How the units are linked:
Z430 κ Z482
Z430 π Z679
Z430 θ Z123
Z123 κ Z85
Z123 π Z430
Z123 θ Z376
Z97 κ Z891
Z97 π Z180
Z97 θ Z570
Z670 κ Z646
Z670 π Z376
Z670 θ Z473
Z762 κ Z508
Z762 π Z630
Z762 θ Z692
Z646 κ Z754
Z646 π Z642
Z646 θ Z679
Z865 κ Z692
Z865 π Z856
Z865 θ Z923
Z308 κ Z473
Z308 π Z550
Z308 θ Z180
Z506 κ Z90
Z506 π Z554
Z506 θ Z881
Z799 κ Z308
Z799 π Z92
Z799 θ Z508
Z856 κ Z762
Z856 π Z90
Z856 θ Z865
Z692 κ Z959
Z692 π Z762
Z692 θ Z186
Z473 κ Z679
Z473 π Z670
Z473 θ Z847
Z554 κ Z342
Z554 π Z923
Z554 θ Z506
Z627 κ Z923
Z627 π Z33
Z627 θ Z584
Z891 κ Z123
Z891 π Z847
Z891 θ Z201
Z754 κ Z627
Z754 π Z750
Z754 θ Z397
Z90 κ Z630
Z90 π Z342
Z90 θ Z856
Z100 κ Z506
Z100 π Z584
Z100 θ Z787
Z630 κ Z799
Z630 π Z158
Z630 θ Z762
Z92 κ Z550
Z92 π Z570
Z92 θ Z799
Z201 κ Z376
Z201 π Z891
Z201 θ Z550
Z550 κ Z670
Z550 π Z201
Z550 θ Z308
Z679 κ Z397
Z679 π Z646
Z679 θ Z430
Z186 κ Z864
Z186 π Z692
Z186 θ Z342
Z342 κ Z158
Z342 π Z186
Z342 θ Z90
Z482 κ Z100
Z482 π Z397
Z482 θ Z85
Z923 κ Z186
Z923 π Z865
Z923 θ Z554
Z376 κ Z642
Z376 π Z123
Z376 θ Z670
Z750 κ Z33
Z750 π Z787
Z750 θ Z754
Z180 κ Z847
Z180 π Z308
Z180 θ Z97
Z508 κ Z180
Z508 π Z799
Z508 θ Z959
Z33 κ Z865
Z33 π Z881
Z33 θ Z627
Z570 κ Z201
Z570 π Z97
Z570 θ Z92
Z85 κ Z787
Z85 π Z482
Z85 θ Z642
Z959 κ Z97
Z959 π Z508
Z959 θ Z864
Z881 κ Z856
Z881 π Z506
Z881 θ Z33
Z847 κ Z430
Z847 π Z473
Z847 θ Z891
Z787 κ Z881
Z787 π Z100
Z787 θ Z750
Z158 κ Z92
Z158 π Z864
Z158 θ Z630
Z642 κ Z750
Z642 π Z85
Z642 θ Z646
Z584 κ Z554
Z584 π Z627
Z584 θ Z100
Z397 κ Z584
Z397 π Z754
Z397 θ Z482
Z864 κ Z570
Z864 π Z959
Z864 θ Z158

In the rows, zero is written as 49.

The rows follow the links: the fewer symbols apart two units are, the more alike their rows tend to be.

Each row is also shifted at random along 3 hidden directions that mean nothing.

Name the unit of each row.
[ 51,  45,  56,  42,  44,  55,  36,  52,  59,  39,  50,  50,  57,  51,  51,  39,  54,  47,  42,  39,  40,  43,  58,  45,  37,  55,  44,  49,  48,  52,  43,  33,  44,  61,  44,  46,  57,  39,  59,  47,  60,  48,  42,  45,  56,  47,  57,  40,  56,  47,  58,  53,  58,  43,  54,  42,  51,  58,  49,  56,  30]
unit: Z856
[ 47,  59,  41,  52,  52,  43,  48,  49,  52,  49,  45,  42,  48,  47,  54,  55,  56,  54,  44,  58,  47,  45,  40,  54,  37,  48,  46,  42,  51,  62,  45,  50,  61,  58,  46,  55,  52,  60,  48,  52,  46,  54,  65,  54,  47,  54,  46,  58,  47,  57,  52,  46,  45,  45,  47,  63,  45,  56,  48,  42,  74]
unit: Z750
[ 49,  45,  38,  48,  44,  55,  66,  51,  49,  51,  52,  54,  44,  53,  51,  52,  39,  51,  70,  43,  70,  58,  42,  63,  61,  51,  58,  55,  48,  39,  61,  56,  47,  32,  60,  52,  50,  63,  68,  53,  46,  60,  44,  45,  43,  60,  56,  48,  57,  44,  36,  44,  44,  60,  51,  42,  58,  42,  52,  58,  57]
unit: Z308
[ 52,  41,  46,  51,  43,  57,  51,  55,  47,  50,  55,  59,  47,  44,  48,  45,  46,  50,  55,  40,  58,  50,  47,  60,  51,  55,  51,  52,  43,  43,  47,  45,  38,  45,  55,  42,  52,  52,  57,  45,  55,  50,  39,  40,  51,  53,  57,  38,  57,  42,  44,  50,  49,  53,  54,  36,  60,  43,  58,  59,  52]
unit: Z864
[ 50,  47,  46,  46,  44,  52,  40,  53,  57,  41,  52,  50,  56,  45,  52,  44,  58,  50,  43,  44,  46,  41,  51,  56,  32,  56,  46,  46,  48,  57,  41,  35,  47,  61,  45,  48,  59,  51,  59,  48,  58,  52,  50,  43,  53,  51,  57,  42,  58,  49,  55,  50,  53,  45,  53,  47,  54,  60,  53,  55,  48]
unit: Z923
[ 52,  44,  51,  45,  43,  53,  38,  52,  56,  43,  54,  53,  56,  45,  48,  41,  54,  47,  42,  40,  44,  43,  58,  49,  37,  56,  46,  50,  46,  52,  41,  36,  41,  59,  46,  45,  56,  43,  54,  45,  60,  47,  43,  42,  54,  45,  58,  39,  56,  47,  55,  53,  55,  47,  53,  41,  55,  56,  54,  56,  33]
unit: Z90
[ 47,  58,  49,  40,  52,  44,  49,  42,  58,  42,  49,  36,  60,  58,  48,  53,  48,  41,  50,  53,  44,  51,  65,  38,  43,  48,  56,  49,  57,  54,  56,  50,  59,  51,  43,  61,  52,  46,  48,  55,  46,  51,  61,  58,  46,  45,  47,  62,  48,  54,  54,  47,  51,  48,  43,  63,  41,  60,  42,  45,  22]
unit: Z482
[ 49,  56,  45,  47,  52,  43,  41,  49,  55,  45,  50,  42,  57,  46,  49,  52,  58,  50,  39,  55,  41,  43,  54,  48,  33,  51,  47,  43,  53,  61,  43,  43,  55,  61,  43,  54,  54,  52,  44,  49,  52,  51,  62,  51,  50,  46,  49,  54,  48,  55,  56,  49,  51,  43,  48,  60,  46,  59,  49,  46,  49]
unit: Z584
[ 51,  42,  44,  57,  46,  53,  55,  54,  41,  56,  53,  61,  41,  43,  47,  48,  45,  55,  58,  45,  60,  52,  39,  61,  59,  52,  49,  52,  42,  40,  49,  53,  40,  40,  59,  42,  45,  57,  53,  45,  49,  49,  41,  41,  48,  53,  52,  41,  53,  43,  41,  48,  45,  55,  54,  37,  61,  37,  56,  57,  67]
unit: Z799
[ 47,  52,  52,  51,  56,  43,  56,  43,  42,  57,  50,  43,  49,  52,  41,  56,  43,  45,  55,  57,  49,  59,  59,  38,  63,  43,  54,  53,  55,  41,  56,  63,  54,  39,  50,  53,  40,  46,  32,  50,  40,  43,  53,  55,  43,  42,  39,  59,  38,  50,  44,  50,  45,  54,  43,  56,  42,  42,  46,  41,  35]
unit: Z670
[ 48,  56,  48,  45,  52,  44,  45,  46,  56,  45,  47,  40,  54,  52,  50,  50,  54,  48,  42,  54,  40,  44,  53,  45,  36,  49,  48,  45,  52,  60,  46,  46,  57,  59,  42,  55,  52,  49,  48,  53,  48,  50,  61,  55,  49,  49,  47,  57,  48,  57,  56,  49,  51,  44,  45,  61,  43,  61,  46,  45,  46]
unit: Z787
[ 46,  56,  46,  46,  52,  47,  60,  45,  50,  50,  42,  42,  45,  57,  55,  57,  48,  50,  54,  57,  52,  52,  42,  50,  52,  43,  53,  48,  54,  51,  58,  58,  59,  44,  50,  58,  47,  54,  52,  58,  40,  56,  59,  58,  45,  56,  43,  62,  46,  54,  46,  45,  45,  49,  46,  60,  43,  50,  42,  43,  59]
unit: Z679
[ 47,  56,  49,  45,  54,  43,  46,  44,  54,  46,  47,  39,  55,  52,  49,  53,  54,  46,  42,  57,  40,  47,  57,  40,  41,  46,  49,  46,  56,  59,  49,  50,  59,  56,  41,  57,  49,  46,  41,  53,  47,  48,  61,  57,  48,  45,  44,  60,  44,  56,  56,  48,  50,  44,  44,  63,  39,  58,  43,  40,  41]
unit: Z754
[ 47,  47,  59,  44,  49,  53,  57,  44,  47,  49,  44,  48,  43,  63,  51,  50,  40,  43,  60,  46,  50,  59,  51,  39,  66,  43,  54,  57,  53,  37,  64,  57,  48,  37,  51,  51,  44,  38,  55,  55,  42,  49,  40,  56,  48,  50,  44,  53,  45,  45,  45,  48,  50,  52,  49,  46,  43,  42,  39,  48,  29]
unit: Z891
[ 48,  55,  53,  49,  54,  48,  58,  44,  45,  52,  41,  44,  41,  57,  54,  56,  45,  48,  56,  54,  52,  54,  40,  45,  60,  41,  51,  51,  53,  47,  61,  60,  56,  40,  50,  54,  43,  49,  51,  58,  40,  52,  52,  59,  45,  54,  40,  58,  43,  51,  45,  46,  46,  50,  46,  54,  41,  44,  40,  43,  56]
unit: Z376
[ 47,  50,  61,  51,  52,  54,  58,  47,  41,  53,  35,  49,  31,  60,  61,  53,  44,  53,  56,  53,  50,  52,  27,  46,  68,  39,  45,  50,  48,  43,  62,  60,  52,  41,  52,  48,  41,  43,  55,  58,  40,  52,  42,  60,  50,  59,  41,  52,  43,  47,  45,  45,  46,  48,  52,  46,  41,  40,  36,  43,  69]
unit: Z847

Where do the symbols, taken in turn from left to right, take each start?
Answers are names.
[ 52,  48,  47,  54,  48,  47,  36,  54,  49,  48,  53,  53,  53,  38,  47,  45,  57,  55,  36,  48,  43,  40,  48,  53,  37,  54,  41,  44,  44,  56,  35,  39,  46,  63,  47,  44,  52,  51,  42,  41,  56,  44,  51,  42,  53,  44,  52,  43,  49,  52,  54,  52,  51,  44,  52,  47,  54,  53,  56,  52,  61]
κ κ θ -> Z864
[ 48,  55,  47,  46,  47,  50,  44,  52,  56,  42,  43,  45,  47,  51,  60,  49,  59,  55,  41,  52,  44,  40,  37,  56,  33,  50,  44,  41,  49,  63,  45,  40,  56,  62,  45,  53,  57,  54,  61,  53,  54,  56,  57,  53,  52,  58,  54,  50,  55,  54,  56,  46,  51,  40,  52,  56,  46,  61,  46,  48,  69]
π θ κ -> Z923
[ 49,  46,  54,  51,  50,  53,  59,  47,  43,  53,  47,  52,  44,  53,  48,  50,  41,  47,  60,  48,  56,  58,  47,  48,  66,  46,  53,  55,  49,  38,  59,  58,  47,  36,  55,  47,  43,  48,  50,  52,  44,  49,  41,  50,  47,  49,  46,  49,  48,  45,  41,  47,  47,  54,  50,  44,  48,  39,  46,  50,  45]
κ θ κ κ -> Z397
[ 49,  48,  46,  57,  53,  47,  61,  48,  35,  61,  50,  52,  43,  47,  45,  56,  42,  50,  58,  55,  59,  56,  44,  50,  67,  45,  53,  53,  49,  40,  53,  63,  48,  36,  57,  47,  39,  56,  38,  49,  40,  47,  49,  49,  43,  48,  43,  53,  43,  48,  38,  48,  42,  56,  46,  48,  50,  36,  51,  45,  62]
θ θ -> Z308
[ 51,  41,  56,  51,  45,  58,  55,  52,  44,  50,  45,  58,  39,  52,  54,  45,  43,  50,  57,  41,  58,  52,  38,  53,  62,  49,  49,  54,  44,  38,  56,  51,  41,  41,  54,  42,  48,  46,  60,  49,  49,  51,  33,  47,  51,  56,  52,  40,  52,  42,  43,  48,  48,  53,  56,  35,  53,  40,  49,  55,  55]
θ θ θ θ -> Z864
[ 47,  58,  41,  49,  54,  41,  55,  46,  50,  52,  47,  40,  50,  50,  49,  58,  51,  51,  49,  60,  49,  50,  47,  51,  46,  46,  52,  45,  56,  56,  50,  57,  62,  49,  48,  58,  48,  59,  44,  55,  42,  53,  67,  57,  44,  51,  45,  63,  44,  57,  48,  46,  45,  49,  43,  65,  44,  53,  46,  42,  61]
π π -> Z397
[ 46,  49,  65,  42,  50,  57,  58,  43,  50,  46,  33,  45,  37,  68,  62,  49,  42,  46,  58,  46,  47,  53,  37,  38,  65,  40,  48,  53,  53,  41,  70,  55,  52,  40,  47,  50,  44,  34,  65,  62,  43,  53,  40,  65,  52,  59,  43,  53,  47,  46,  47,  46,  52,  48,  52,  47,  37,  47,  30,  47,  41]
κ κ -> Z397
[ 45,  56,  51,  40,  52,  47,  54,  42,  56,  45,  45,  37,  52,  61,  51,  54,  46,  42,  55,  53,  47,  52,  55,  40,  50,  43,  56,  52,  56,  52,  61,  54,  59,  46,  46,  61,  49,  46,  54,  58,  44,  53,  55,  60,  47,  50,  45,  62,  48,  53,  51,  46,  49,  49,  45,  61,  39,  56,  39,  45,  31]
κ κ κ π -> Z865
[ 47,  57,  46,  51,  56,  43,  58,  44,  44,  54,  46,  43,  48,  52,  48,  57,  47,  49,  51,  59,  50,  53,  49,  44,  57,  42,  52,  48,  54,  49,  55,  61,  59,  44,  50,  55,  42,  51,  39,  53,  40,  48,  58,  58,  45,  47,  39,  63,  40,  53,  47,  46,  44,  50,  44,  60,  41,  46,  44,  39,  53]
κ θ κ θ -> Z750
[ 48,  50,  54,  47,  48,  50,  35,  51,  56,  42,  47,  45,  53,  48,  53,  44,  58,  51,  36,  49,  37,  40,  51,  47,  34,  52,  41,  44,  48,  59,  40,  36,  50,  65,  42,  47,  54,  43,  50,  47,  56,  48,  51,  50,  54,  48,  51,  45,  50,  52,  60,  50,  54,  41,  51,  51,  48,  59,  48,  48,  48]
κ π -> Z342
[ 46,  57,  54,  47,  55,  46,  52,  44,  50,  51,  40,  40,  45,  56,  55,  55,  50,  50,  47,  58,  43,  50,  42,  42,  49,  42,  48,  46,  55,  55,  56,  55,  60,  50,  45,  55,  46,  49,  47,  57,  43,  50,  59,  61,  49,  51,  41,  61,  41,  55,  51,  47,  47,  45,  45,  61,  39,  53,  39,  39,  56]
κ π -> Z787
[ 49,  53,  49,  54,  54,  41,  36,  51,  49,  50,  50,  45,  56,  40,  45,  50,  59,  52,  32,  58,  36,  41,  53,  46,  36,  50,  42,  42,  50,  60,  33,  43,  53,  64,  42,  48,  49,  49,  31,  43,  52,  42,  60,  49,  51,  40,  45,  51,  44,  54,  57,  53,  50,  42,  46,  58,  46,  56,  52,  41,  55]
θ κ π -> Z865
[ 47,  55,  51,  42,  50,  49,  42,  48,  58,  40,  43,  41,  49,  54,  59,  49,  56,  51,  41,  52,  40,  42,  42,  48,  34,  48,  45,  43,  51,  61,  47,  43,  58,  62,  42,  53,  55,  48,  58,  56,  50,  54,  57,  56,  53,  57,  49,  54,  51,  55,  57,  47,  52,  41,  48,  58,  41,  61,  42,  44,  56]
π κ κ π -> Z186
[ 52,  42,  52,  55,  47,  52,  40,  54,  46,  49,  52,  58,  48,  41,  48,  42,  53,  52,  42,  44,  46,  44,  49,  52,  47,  53,  43,  49,  43,  48,  40,  41,  38,  56,  49,  38,  50,  45,  46,  41,  56,  44,  40,  42,  54,  47,  54,  36,  51,  45,  51,  52,  52,  47,  53,  36,  55,  46,  55,  54,  53]
π κ θ -> Z959
[ 53,  46,  25,  63,  45,  45,  49,  60,  43,  57,  63,  62,  49,  27,  43,  50,  56,  60,  47,  49,  63,  44,  40,  78,  40,  61,  48,  44,  40,  53,  31,  44,  44,  52,  60,  43,  53,  77,  46,  37,  56,  52,  57,  30,  45,  53,  59,  41,  57,  50,  43,  48,  42,  55,  52,  42,  70,  43,  70,  57,  93]
π θ θ -> Z342
